Below is a small trained network, with its code and all its weights. Each question gives an input and a class and asks what happens when units are switched off, that is, made to give their printed mean instead of their output.

import numpy as np


def w(rows, s, z=0):
    codes = np.array(rows[::2]) - 128.0
    scale = np.full(codes.shape[1], s)
    scale[-1] = z or s
    return codes * scale


def f(y):
    return y / 2 * (1 + np.tanh(0.7978845608 * (y + 0.044715 * y**3)))


def log_softmax(a):
    a = a - a.max(-1, keepdims=True)
    return a - np.log(np.exp(a).sum(-1, keepdims=True))


def net(x, mask):
    res = np.array(x, float).reshape(1, 5) / 4 @ E
    y = f(res @ A[0][:, :-1].T + A[0][:, -1])
    res = res + np.where(mask, y, B[0][:, -1]) @ B[0][:, :-1]
    return log_softmax(res[-1] @ U[:, :-1].T + U[:, -1])


A, B = {}, {}
E = w([
[133,129,127],'x0',
[122,127,137],'x1',
[216,225,221],'x2',
[254,20,144],'x3',
[126,127,136],'x4',
],0.0067)
A[0] = w([
[191,48,140,102],'N0',
[55,42,37,121],'N1',
[64,45,41,114],'N2',
[154,154,138,112],'N3',
[41,33,46,134],'N4',
[202,44,128,126],'N5',
[176,202,209,92],'N6',
[19,200,122,115],'N7',
[76,58,58,102],'N8',
[1,190,84,157],'N9',
[180,220,231,155],'N10',
[130,144,116,248],'N11',
[189,48,143,115],'N12',
[185,224,221,128],'N13',
[29,40,56,126],'N14',
[198,41,131,102],'N15',
[31,220,81,126],'N16',
[54,24,43,111],'N17',
[205,50,123,126],'N18',
[208,38,117,121],'N19',
[74,183,109,100],'N20',
],0.0064,0.011)
B[0] = w([
[90,231,162,143],'N0',
[202,136,126,165],'N1',
[204,144,116,158],'N2',
[138,136,100,124],'N3',
[199,124,140,176],'N4',
[82,192,210,160],'N5',
[253,180,33,144],'N6',
[128,181,199,160],'N7',
[207,172,104,143],'N8',
[144,135,189,191],'N9',
[196,75,116,193],'N10',
[105,2,224,254],'N11',
[75,223,201,148],'N12',
[218,97,106,175],'N13',
[186,128,130,170],'N14',
[121,194,158,147],'N15',
[136,177,229,169],'N16',
[210,155,124,164],'N17',
[85,174,196,159],'N18',
[93,203,206,160],'N19',
[122,207,146,132],'N20',
],0.0073,0.0095)
U = w([
[101,245,164,52],'0',
[127,82,132,237],'1',
[126,94,126,243],'2',
[211,135,88,9],'3',
[118,98,125,205],'4',
[60,99,50,71],'5',
[92,167,19,1],'6',
],0.011,0.0045)

Each question gives the input, the list of numbers given to net, and the class t.
The units are the neurons (one row each of A and B). Each row of codes is followed by its name. A weight is (code - 128) times the scale printed after its matrix; where a second scale follows, it is the last column's (A, B and U).
mask holds one flag per neuron, in row order. A switched-off neuron (its flag False) gives its mean, the last column of its row in B, instead of its output. The means were averaged over made-up inputs and are rounded, as every weight is.
A unit's drop is (log p(t) with every unit on - log p(t) with that unit switched off) / (log p(t) with every unit on - log p(t) with every unit switched off).
The circuit of an input: a set's keep is (log p(t) with only the set's units on - log p(t) with every unit switched off) / (log p(t) with every unit on - log p(t) with every unit switched off). Starting from the 12 units with the biggest drops (on a tie, the unit counted first), units are removed one at a time, each time the one whose removal leaves the highest keep (on an exact tie, the one counted first), for as long as the keep stays at least 0.8.
units of the circuit, in order: the units of the circuit, biggest drop first
k most important neurons: the k neurons with the biggest drops, biggest first
drop when u is switched off: that unit's drop, to one decimal
input [-1,4,8,0,5], class 3: units of the circuit, in order => N6, N13
input [-2,6,7,-5,2], class 3: units of the circuit, in order => N13, N10
input [-8,2,6,-7,6], class 1: units of the circuit, in order => N10, N13
input [1,3,-7,-7,1], class 0: most important neuron => N16
input [-3,8,8,-5,2], class 3: units of the circuit, in order => N13, N10
input [-4,5,6,-1,-3], class 3: 2 most important neurons => N6, N13
input [1,8,-6,-8,-6], class 0: 2 most important neurons => N16, N7
input [-5,6,-8,0,3], class 3: drop when N2 is switched off => 0.1
input [-5,-4,-8,8,8], class 0: drop when N0 is switched off => 0.1
input [-1,-8,8,8,7], class 0: drop when N19 is switched off => 0.3
input [3,-1,-6,0,-4], class 3: drop when N7 is switched off => 0.0
